Below are the code and all the weights of a small trained network. Each question names an input and a class and asks about switching units off, where a switched-off unit gives its printed mean instead of its output.

import numpy as np


def w(rows, s, z=0):
    codes = np.array(rows[::2]) - 128.0
    scale = np.full(codes.shape[1], s)
    scale[-1] = z or s
    return codes * scale


def norm(h):
    return h / np.sqrt((h * h).mean(-1, keepdims=True) + 1e-5)


def f(y):
    return np.maximum(y, 0)


def log_softmax(a):
    a = a - a.max(-1, keepdims=True)
    return a - np.log(np.exp(a).sum(-1, keepdims=True))


def net(x, mask):
    res = np.array(x, float).reshape(1, 3) / 4 @ E
    u = 0
    for l in range(2):
        y = f(norm(res) @ A[l][:, :-1].T + A[l][:, -1])
        res = res + np.where(mask[u : u + 5], y, B[l][:, -1]) @ B[l][:, :-1]
        u += 5
    return log_softmax(norm(res)[-1] @ U[:, :-1].T + U[:, -1])


A, B = {}, {}
E = w([
[70,96,62,121,57,130,94,97],'x0',
[148,188,35,171,81,137,186,73],'x1',
[98,94,169,125,105,249,167,105],'x2',
],0.011)
A[0] = w([
[160,183,55,216,88,201,240,53,87],'0.n1',
[177,219,2,194,114,135,211,84,28],'0.n2',
[65,129,83,117,94,45,103,112,18],'0.n3',
[221,206,148,178,181,84,177,186,140],'0.n4',
[60,100,107,147,74,164,84,72,3],'0.n5',
],0.0086,0.0022)
B[0] = w([
[177,215,61,32,196,141,69,251,247],'0.n1',
[76,98,189,234,52,48,184,43,246],'0.n2',
[165,136,181,197,91,123,20,147,174],'0.n3',
[158,82,128,84,170,102,199,48,227],'0.n4',
[104,70,117,87,95,113,227,102,169],'0.n5',
],0.012,0.011)
A[1] = w([
[162,92,83,149,134,164,8,134,4],'1.n1',
[186,233,145,148,218,96,154,108,164],'1.n2',
[213,159,213,138,195,189,200,112,133],'1.n3',
[147,26,159,106,170,76,34,120,147],'1.n4',
[96,38,164,51,169,181,85,160,63],'1.n5',
],0.013,0.0033)
B[1] = w([
[147,99,68,128,31,152,248,194,152],'1.n1',
[108,45,179,73,179,191,95,108,246],'1.n2',
[116,193,104,209,80,140,96,173,227],'1.n3',
[103,193,73,66,142,160,119,161,228],'1.n4',
[164,84,161,188,128,104,156,78,201],'1.n5',
],0.016,0.013)
U = w([
[127,197,156,75,241,209,72,177,159],'0',
[144,75,187,133,156,110,192,34,248],'1',
[122,158,56,70,78,143,148,201,217],'2',
[124,171,136,182,74,27,69,105,6],'3',
[156,159,174,250,117,208,126,170,32],'4',
],0.013,0.0025)

Each question gives the input, the list of numbers given to net, and the class t.
The units are the neurons (one row each of A and B). Each row of codes is followed by its name. A weight is (code - 128) times the scale printed after its matrix; where a second scale follows, it is the last column's (A, B and U).
mask holds one flag per neuron, layer by layer. A switched-off neuron (its flag False) gives its mean, the last column of its row in B, instead of its output. The means were averaged over made-up inputs and are rounded, as every weight is.
A unit's drop is (log p(t) with every unit on - log p(t) with that unit switched off) / (log p(t) with every unit on - log p(t) with every unit switched off).
The circuit of an input: a set's keep is (log p(t) with only the set's units on - log p(t) with every unit switched off) / (log p(t) with every unit on - log p(t) with every unit switched off). Starting from all 10 units, units are removed one at a time, each time the one whose removal leaves the highest keep (on an exact tie, the one counted first), for as long as the keep stays at least 0.8.
circuit, biggest first: the units of the circuit, biggest drop first
k most important neurons: the k neurons with the biggest drops, biggest first
k most important neurons of layer l: the k neurons of layer l with the biggest drops, biggest first
input [6,0,8], class 1: circuit, biggest first -> (1.n3)
input [3,8,-4], class 3: circuit, biggest first -> (0.n2 0.n1)
input [-5,7,5], class 0: 2 most important neurons -> (0.n1 1.n2)
input [1,-5,3], class 1: 2 most important neurons of layer 1 -> (1.n5 1.n3)
input [7,1,-4], class 3: 2 most important neurons of layer 0 -> (0.n1 0.n5)
input [6,-8,-8], class 2: circuit, biggest first -> (1.n1 0.n2)
input [3,0,4], class 1: 2 most important neurons of layer 0 -> (0.n5 0.n2)
input [1,-2,-3], class 2: 2 most important neurons -> (0.n2 1.n1)
input [7,-8,-3], class 2: 3 most important neurons -> (1.n4 1.n1 0.n2)
input [-7,-2,2], class 4: 2 most important neurons -> (1.n3 0.n1)
input [-6,-7,3], class 4: 3 most important neurons -> (0.n1 1.n3 1.n5)
input [0,-7,5], class 4: 2 most important neurons of layer 1 -> (1.n5 1.n2)
input [-1,1,6], class 0: 2 most important neurons of layer 0 -> (0.n1 0.n3)
input [-1,-6,1], class 4: 2 most important neurons of layer 0 -> (0.n1 0.n2)
input [-6,0,4], class 4: most important neuron of layer 0 -> (0.n1)
input [-1,-8,2], class 4: 2 most important neurons -> (1.n5 0.n1)
input [6,-2,-7], class 2: 2 most important neurons -> (0.n2 1.n1)
input [2,4,-4], class 3: 2 most important neurons of layer 0 -> (0.n2 0.n3)
input [2,-7,-5], class 2: circuit, biggest first -> (1.n1 0.n2 0.n4)
input [-7,4,0], class 1: 3 most important neurons of layer 0 -> (0.n2 0.n4 0.n3)
input [1,-4,4], class 1: most important neuron -> (1.n5)
input [-8,5,3], class 0: 2 most important neurons of layer 1 -> (1.n2 1.n3)
input [0,-5,3], class 4: 3 most important neurons -> (1.n5 0.n2 1.n2)
